Here is a tiny trained network, its code and every weight. The questions are about switching its units off for an input and a class, where a switched-off unit gives its printed mean instead of its output.

import numpy as np


def w(rows, s, z=0):
    codes = np.array(rows[::2]) - 128.0
    scale = np.full(codes.shape[1], s)
    scale[-1] = z or s
    return codes * scale


def norm(h):
    return h / np.sqrt((h * h).mean(-1, keepdims=True) + 1e-5)


def f(y):
    return y / 2 * (1 + np.tanh(0.7978845608 * (y + 0.044715 * y**3)))


def log_softmax(a):
    a = a - a.max(-1, keepdims=True)
    return a - np.log(np.exp(a).sum(-1, keepdims=True))


def net(x, mask):
    res = np.array(x, float).reshape(1, 6) / 4 @ E
    u = 0
    for l in range(2):
        y = f(norm(res) @ A[l][:, :-1].T + A[l][:, -1])
        res = res + np.where(mask[u : u + 12], y, B[l][:, -1]) @ B[l][:, :-1]
        u += 12
    return log_softmax(norm(res)[-1] @ U[:, :-1].T + U[:, -1])


A, B = {}, {}
E = w([
[127,129,129,120,124,124,125],'x0',
[32,179,170,47,163,146,184],'x1',
[92,2,173,133,70,108,143],'x2',
[129,125,115,131,135,132,126],'x3',
[159,150,114,127,124,46,221],'x4',
[125,134,145,127,117,123,132],'x5',
],0.0068)
A[0] = w([
[2,15,151,89,194,116,189,2],'L0N1',
[177,96,122,113,139,51,169,144],'L0N2',
[161,136,99,140,156,17,227,171],'L0N3',
[157,158,47,133,90,120,93,82],'L0N4',
[75,167,154,60,161,209,153,96],'L0N5',
[122,115,141,116,144,94,155,58],'L0N6',
[140,173,107,198,142,83,105,71],'L0N7',
[138,123,186,90,90,102,111,151],'L0N8',
[165,80,96,110,99,148,227,83],'L0N9',
[217,174,147,196,131,129,91,168],'L0N10',
[144,32,146,171,77,86,104,90],'L0N11',
[140,100,121,77,187,158,116,105],'L0N12',
],0.0091,0.0047)
B[0] = w([
[154,197,197,128,2,113,99,253],'L0N1',
[138,115,71,215,88,190,207,187],'L0N2',
[122,133,133,95,101,83,167,249],'L0N3',
[112,153,181,180,65,143,153,155],'L0N4',
[125,148,61,187,183,176,125,228],'L0N5',
[137,166,121,123,84,56,167,128],'L0N6',
[114,112,155,94,90,122,147,148],'L0N7',
[190,142,86,193,148,157,96,161],'L0N8',
[166,150,81,150,139,149,152,159],'L0N9',
[179,183,173,127,67,132,103,207],'L0N10',
[113,64,90,131,215,155,131,233],'L0N11',
[149,168,185,151,110,139,169,136],'L0N12',
],0.0091,0.0066)
A[1] = w([
[125,189,217,116,85,136,46,4],'L1N1',
[109,225,139,141,88,214,197,128],'L1N2',
[155,198,115,149,81,130,138,85],'L1N3',
[163,1,85,152,164,158,141,57],'L1N4',
[171,125,124,202,126,86,165,146],'L1N5',
[251,123,55,108,168,133,133,149],'L1N6',
[114,182,53,135,201,56,203,30],'L1N7',
[167,45,141,132,223,127,47,95],'L1N8',
[139,149,53,70,152,94,223,35],'L1N9',
[155,100,202,128,46,78,184,196],'L1N10',
[169,90,154,143,95,206,26,147],'L1N11',
[143,190,201,136,142,194,46,130],'L1N12',
],0.01,0.0036)
B[1] = w([
[48,6,188,175,108,84,117,200],'L1N1',
[204,116,103,51,161,63,126,255],'L1N2',
[147,123,138,82,166,118,155,198],'L1N3',
[196,5,100,112,160,147,143,192],'L1N4',
[40,171,84,164,134,138,114,172],'L1N5',
[52,144,177,98,20,174,143,163],'L1N6',
[132,17,166,135,165,110,54,173],'L1N7',
[161,224,125,46,189,23,134,173],'L1N8',
[133,41,227,120,127,117,2,171],'L1N9',
[134,245,87,104,177,211,132,223],'L1N10',
[85,133,202,52,136,29,122,232],'L1N11',
[53,101,93,242,114,212,115,223],'L1N12',
],0.0078,0.0099)
U = w([
[49,149,250,164,93,106,65,109],'0',
[174,62,169,60,193,52,92,131],'1',
[199,238,130,106,80,111,193,255],'2',
[168,54,63,182,104,175,194,22],'3',
[116,176,85,184,209,191,99,101],'4',
],0.018,0.0034)

Each question gives the input, the list of numbers given to net, and the class t.
The units are the neurons (one row each of A and B). Each row of codes is followed by its name. A weight is (code - 128) times the scale printed after its matrix; where a second scale follows, it is the last column's (A, B and U).
mask holds one flag per neuron, layer by layer. A switched-off neuron (its flag False) gives its mean, the last column of its row in B, instead of its output. The means were averaged over made-up inputs and are rounded, as every weight is.
A unit's drop is (log p(t) with every unit on - log p(t) with that unit switched off) / (log p(t) with every unit on - log p(t) with every unit switched off).
The circuit of an input: a set's keep is (log p(t) with only the set's units on - log p(t) with every unit switched off) / (log p(t) with every unit on - log p(t) with every unit switched off). Starting from the 12 units with the biggest drops (on a tie, the unit counted first), units are removed one at a time, each time the one whose removal leaves the highest keep (on an exact tie, the one counted first), for as long as the keep stays at least 0.8.
circuit, biggest first: the units of the circuit, biggest drop first
unit that matters most: the unit with the biggest drop
k most important neurons: the k neurons with the biggest drops, biggest first
top k neurons in layer l: the k neurons of layer l with the biggest drops, biggest first
drop when u is switched off: that unit's drop, to one decimal
input [-4,8,0,8,-6,-3], class 4: circuit, biggest first -> [L0N5]
input [8,1,-4,-2,5,-6], class 1: 3 most important neurons -> [L0N1 L1N9 L1N7]
input [-4,2,-5,-1,0,3], class 4: 4 most important neurons -> [L0N3 L1N11 L0N5 L1N12]
input [4,2,0,6,-2,-6], class 4: 3 most important neurons -> [L0N5 L1N12 L0N10]
input [8,0,6,-7,6,6], class 3: top 3 neurons in layer 0 -> [L0N11 L0N2 L0N10]
input [1,-3,0,-3,7,-6], class 2: 2 most important neurons -> [L0N3 L1N12]
input [2,0,3,2,-7,1], class 1: 2 most important neurons -> [L0N10 L0N1]
input [1,-5,2,-5,4,-2], class 3: top 2 neurons in layer 0 -> [L0N11 L0N1]
input [3,8,3,3,1,-8], class 2: 2 most important neurons -> [L0N1 L1N2]
input [-4,-8,0,1,-6,3], class 0: 4 most important neurons -> [L0N10 L1N2 L1N12 L0N4]
input [7,0,-5,-4,-2,-4], class 0: top 2 neurons in layer 1 -> [L1N12 L1N1]
input [4,1,-4,-6,5,4], class 1: 3 most important neurons -> [L0N1 L1N9 L1N7]
input [4,0,7,5,6,8], class 3: 3 most important neurons -> [L0N11 L0N10 L0N2]
input [-6,-4,6,3,5,6], class 3: unit that matters most -> L0N2
input [2,0,1,1,3,-6], class 3: 4 most important neurons -> [L0N2 L0N1 L0N10 L1N11]
input [-5,7,2,8,2,-8], class 2: drop when L0N1 is switched off -> 2.5
input [-7,-3,-4,-8,-2,2], class 0: drop when L0N7 is switched off -> 0.0
input [8,8,-1,1,-8,-4], class 4: drop when L0N5 is switched off -> 2.0
